Below are the code and all the weights of a small trained network. Each question names an input and a target symbol and asks about switching units off, where a switched-off unit gives its printed mean instead of its output.

import numpy as np


def w(rows, s, z=0):
    codes = np.array(rows[::2]) - 128.0
    scale = np.full(codes.shape[1], s)
    scale[-1] = z or s
    return codes * scale


def f(y):
    return y / 2 * (1 + np.tanh(0.7978845608 * (y + 0.044715 * y**3)))


def softmax(a):
    e = np.exp(a - a.max(-1, keepdims=True))
    return e / e.sum(-1, keepdims=True)


def log_softmax(a):
    a = a - a.max(-1, keepdims=True)
    return a - np.log(np.exp(a).sum(-1, keepdims=True))


def net(x, mask):
    ids = ['ΓΣΦΨΩαβδεζηθλμξτ'.index(c) for c in x.split()]
    T = len(ids)
    res = E[ids] + P[:T]
    u = 0
    for l in range(2):
        q, k, v = (res @ M[l].T for M in (Q, K, V))
        z = softmax(np.where(np.tri(T) > 0, q @ k.T / 4**0.5, -1e9)) @ v
        res = res + np.where(mask[u], z, O[l][:, -1]) @ O[l][:, :-1]
        u += 1
        y = f(res @ A[l][:, :-1].T + A[l][:, -1])
        res = res + np.where(mask[u : u + 8], y, B[l][:, -1]) @ B[l][:, :-1]
        u += 8
    return log_softmax(res[-1] @ U[:, :-1].T + U[:, -1])


Q, K, V, O, A, B = {}, {}, {}, {}, {}, {}
E = w([
[34,132,59,106,224,82,164,102],'Γ',
[144,119,40,174,107,116,141,212],'Σ',
[181,109,6,117,116,153,101,139],'Φ',
[76,93,196,84,197,81,97,162],'Ψ',
[57,47,89,140,102,157,182,93],'Ω',
[88,148,80,175,118,173,68,135],'α',
[108,99,156,184,144,184,242,171],'β',
[18,174,191,48,141,117,194,70],'δ',
[151,215,178,160,99,203,135,160],'ε',
[125,114,177,130,159,227,133,109],'ζ',
[150,114,123,159,205,129,91,239],'η',
[108,171,144,128,228,162,112,179],'θ',
[132,237,79,90,123,70,131,164],'λ',
[241,199,191,74,180,123,124,52],'μ',
[81,160,85,175,84,88,222,97],'ξ',
[149,181,74,88,67,184,175,96],'τ',
],0.021)
P = w([
[147,165,122,183,230,133,254,146],'0',
[130,153,114,162,188,138,211,157],'1',
[117,143,115,161,163,138,180,153],'2',
[108,131,113,159,148,140,155,154],'3',
[107,123,110,161,131,132,139,149],'4',
[106,120,110,164,115,128,120,150],'5',
[108,114,109,159,106,123,108,148],'6',
[108,107,110,167,93,117,101,143],'7',
[110,103,108,172,83,112,87,136],'8',
[114,98,109,176,75,106,76,136],'9',
[120,97,110,178,62,94,68,132],'10',
[122,88,107,188,52,90,56,118],'11',
[125,88,111,197,47,84,48,114],'12',
[129,84,108,205,37,77,40,110],'13',
],0.0097)
Q[0] = w([
[93,120,113,91,119,95,153,37],'L0H1',
[96,76,205,84,147,75,151,140],'L0H1',
[73,166,124,111,177,5,95,158],'L0H1',
[118,141,89,167,121,130,185,133],'L0H1',
],0.012)
K[0] = w([
[94,116,97,96,101,47,160,2],'L0H1',
[84,61,240,47,210,68,150,136],'L0H1',
[61,171,108,103,177,1,78,167],'L0H1',
[93,101,70,181,73,119,187,123],'L0H1',
],0.0097)
V[0] = w([
[248,238,173,181,148,169,237,155],'L0H1',
[223,134,106,211,21,87,25,47],'L0H1',
[119,197,163,108,235,155,110,131],'L0H1',
[91,170,120,144,129,169,107,255],'L0H1',
],0.0048)
O[0] = w([
[45,42,104,15,98,86,38,255,253],'L0H1',
[139,159,90,18,218,231,163,226,78],'L0H1',
[227,134,96,94,88,216,40,47,194],'L0H1',
[149,184,128,227,139,105,203,34,144],'L0H1',
],0.0049,0.0042)
A[0] = w([
[156,161,107,154,124,159,82,123,131],'L0N1',
[123,101,202,163,177,132,185,254,133],'L0N2',
[89,169,157,128,122,166,191,153,90],'L0N3',
[193,226,171,142,177,138,248,89,178],'L0N4',
[82,160,162,177,87,78,102,149,241],'L0N5',
[72,64,62,95,63,177,157,116,199],'L0N6',
[109,123,44,171,85,84,224,173,174],'L0N7',
[103,207,128,85,108,163,151,97,252],'L0N8',
],0.0089,0.0036)
B[0] = w([
[140,92,134,95,164,168,76,129,168],'L0N1',
[130,88,128,131,155,116,147,203,154],'L0N2',
[31,99,150,160,100,94,181,153,144],'L0N3',
[97,164,105,88,229,85,255,197,153],'L0N4',
[128,127,200,158,136,111,77,108,209],'L0N5',
[86,144,142,62,217,193,147,118,204],'L0N6',
[29,124,82,112,126,110,39,135,253],'L0N7',
[143,204,166,185,122,168,114,178,199],'L0N8',
],0.0088,0.0082)
Q[1] = w([
[80,105,80,247,1,125,127,156],'L1H1',
[143,100,49,191,193,202,110,175],'L1H1',
[112,167,98,81,10,185,190,86],'L1H1',
[122,226,172,105,176,48,71,158],'L1H1',
],0.0049)
K[1] = w([
[14,94,130,253,47,127,182,185],'L1H1',
[170,113,32,216,205,210,169,125],'L1H1',
[62,185,145,51,107,150,229,230],'L1H1',
[165,246,75,243,158,114,118,137],'L1H1',
],0.0054)
V[1] = w([
[97,155,252,174,161,91,19,112],'L1H1',
[168,35,191,191,36,78,73,26],'L1H1',
[65,14,112,42,190,90,56,41],'L1H1',
[108,171,48,144,149,208,180,128],'L1H1',
],0.0037)
O[1] = w([
[98,141,117,254,133,138,140,125,241],'L1H1',
[81,81,57,92,148,77,138,126,2],'L1H1',
[115,86,197,117,155,69,114,140,209],'L1H1',
[158,126,84,133,127,144,101,87,135],'L1H1',
],0.0084,0.0056)
A[1] = w([
[157,9,142,133,124,157,98,171,45],'L1N1',
[138,141,143,104,174,131,103,126,179],'L1N2',
[96,57,123,157,115,64,135,175,32],'L1N3',
[86,113,9,110,148,138,255,186,73],'L1N4',
[186,182,138,66,99,146,70,127,211],'L1N5',
[166,128,117,117,3,164,59,78,2],'L1N6',
[176,88,166,143,151,108,173,100,80],'L1N7',
[137,85,177,149,134,196,195,102,252],'L1N8',
],0.009,0.0027)
B[1] = w([
[188,160,69,167,163,154,187,99,154],'L1N1',
[121,200,103,181,183,142,163,122,184],'L1N2',
[110,109,115,153,82,142,129,106,196],'L1N3',
[84,116,131,39,188,117,166,225,152],'L1N4',
[134,137,118,173,126,157,100,80,245],'L1N5',
[143,70,130,122,1,92,179,37,154],'L1N6',
[133,116,110,56,178,92,65,188,136],'L1N7',
[183,50,180,151,174,162,115,170,154],'L1N8',
],0.0097,0.011)
U = w([
[101,149,68,138,156,90,214,54,43],'Γ',
[147,76,80,75,48,101,77,213,253],'Σ',
[145,89,45,61,186,123,84,139,55],'Φ',
[135,81,191,110,127,49,51,139,57],'Ψ',
[73,58,157,50,139,168,118,76,24],'Ω',
[92,106,132,191,87,175,66,57,190],'α',
[116,75,115,144,56,159,204,150,129],'β',
[108,154,201,132,99,126,212,116,45],'δ',
[149,124,195,115,27,142,107,239,116],'ε',
[168,49,163,90,145,184,147,161,104],'ζ',
[175,117,65,187,125,113,180,167,49],'η',
[98,164,150,146,254,137,102,231,215],'θ',
[140,208,117,127,64,57,109,194,84],'λ',
[197,169,144,103,146,105,139,59,154],'μ',
[51,149,159,94,40,103,121,137,20],'ξ',
[87,169,133,86,58,208,172,146,56],'τ',
],0.0079,0.0057)

Each question gives the input, a string of symbols that net reads in full, and the target symbol t.
The units are the heads (4 rows each of Q, K, V and O) and the neurons (one row each of A and B). Each row of codes is followed by its name. A weight is (code - 128) times the scale printed after its matrix; where a second scale follows, it is the last column's (O, A, B and U).
mask holds one flag per unit, layer by layer, with each layer's heads first. A switched-off unit (its flag False) gives its mean, the last column of its rows in O or B, instead of its output. The means were averaged over made-up inputs and are rounded, as every weight is.
A unit's drop is (log p(t) with every unit on - log p(t) with that unit switched off) / (log p(t) with every unit on - log p(t) with every unit switched off).
The circuit of an input: a set's keep is (log p(t) with only the set's units on - log p(t) with every unit switched off) / (log p(t) with every unit on - log p(t) with every unit switched off). Starting from the 12 units with the biggest drops (on a tie, the unit counted first), units are removed one at a time, each time the one whose removal leaves the highest keep (on an exact tie, the one counted first), for as long as the keep stays at least 0.8.
circuit, biggest first: the units of the circuit, biggest drop first
most important unit: the unit with the biggest drop
k most important neurons: the k neurons with the biggest drops, biggest first
top k neurons in layer l: the k neurons of layer l with the biggest drops, biggest first
input ε θ μ μ Φ, target θ: circuit, biggest first : L0H1, L1N4
input ε τ Ω θ τ μ Ψ μ ζ, target θ: 3 most important neurons : L0N6, L1N6, L1N3
input δ μ Ψ ζ Ω Φ Ψ τ λ ε δ μ α Σ, target θ: 3 most important neurons : L0N2, L1N6, L1N4
input η α α ζ Ω Φ Γ λ ξ μ ξ α Ω τ, target τ: 3 most important neurons : L0N2, L0N8, L0N5
input α λ λ, target λ: circuit, biggest first : L0N6, L0H1
input μ α Ψ δ Γ Ψ, target Ψ: top 2 neurons in layer 1 : L1N7, L1N5
input λ Φ Γ Ψ Ω ε θ μ μ η λ, target α: most important unit : L0N4
input λ Φ μ α ξ ξ μ, target α: top 3 neurons in layer 1 : L1N5, L1N6, L1N4
input Ω μ μ Ψ Φ Φ α α Γ, target Γ: circuit, biggest first : L0H1, L0N4
input Ψ α Γ Ψ, target α: 3 most important neurons : L1N3, L0N4, L0N6
input η τ θ μ α β Ψ Ψ η, target α: top 3 neurons in layer 0 : L0N6, L0N5, L0N4
input Γ Γ μ Γ η, target η: circuit, biggest first : L1N1, L0N6, L0N2, L1N3
input α Φ ε, target ε: circuit, biggest first : L0N6, L1N2, L0N3, L1N5
input θ Ψ τ Ω Ψ θ ξ α Σ τ Γ ε, target ε: 3 most important neurons : L0N6, L1N2, L0N3
input ξ Γ λ θ Ψ μ μ τ μ Φ λ θ ε, target θ: 4 most important neurons : L0N2, L1N6, L1N3, L0N1
input β Ψ μ Ψ μ ξ, target ξ: 4 most important neurons : L0N7, L1N3, L0N5, L0N3
input μ ε μ, target α: 4 most important neurons : L1N5, L0N4, L0N6, L0N2
input λ Γ μ Σ, target Σ: circuit, biggest first : L0N7, L1N2
input ε μ μ η μ Γ λ η, target η: most important unit : L1N1
input Σ α Ω Γ α β, target β: 3 most important neurons : L1N3, L0N7, L0N2
input τ Φ ξ μ μ ζ Ψ Ψ μ μ ξ δ, target θ: most important unit : L1N8
input α μ α Γ α τ Ψ μ Ω μ μ η τ, target τ: top 2 neurons in layer 0 : L0N6, L0N5
input Ψ ζ α ξ ζ, target ζ: top 2 neurons in layer 1 : L1N8, L1N5
input τ τ α Ψ μ Ψ τ μ μ Ω, target Ω: top 2 neurons in layer 0 : L0N6, L0N7
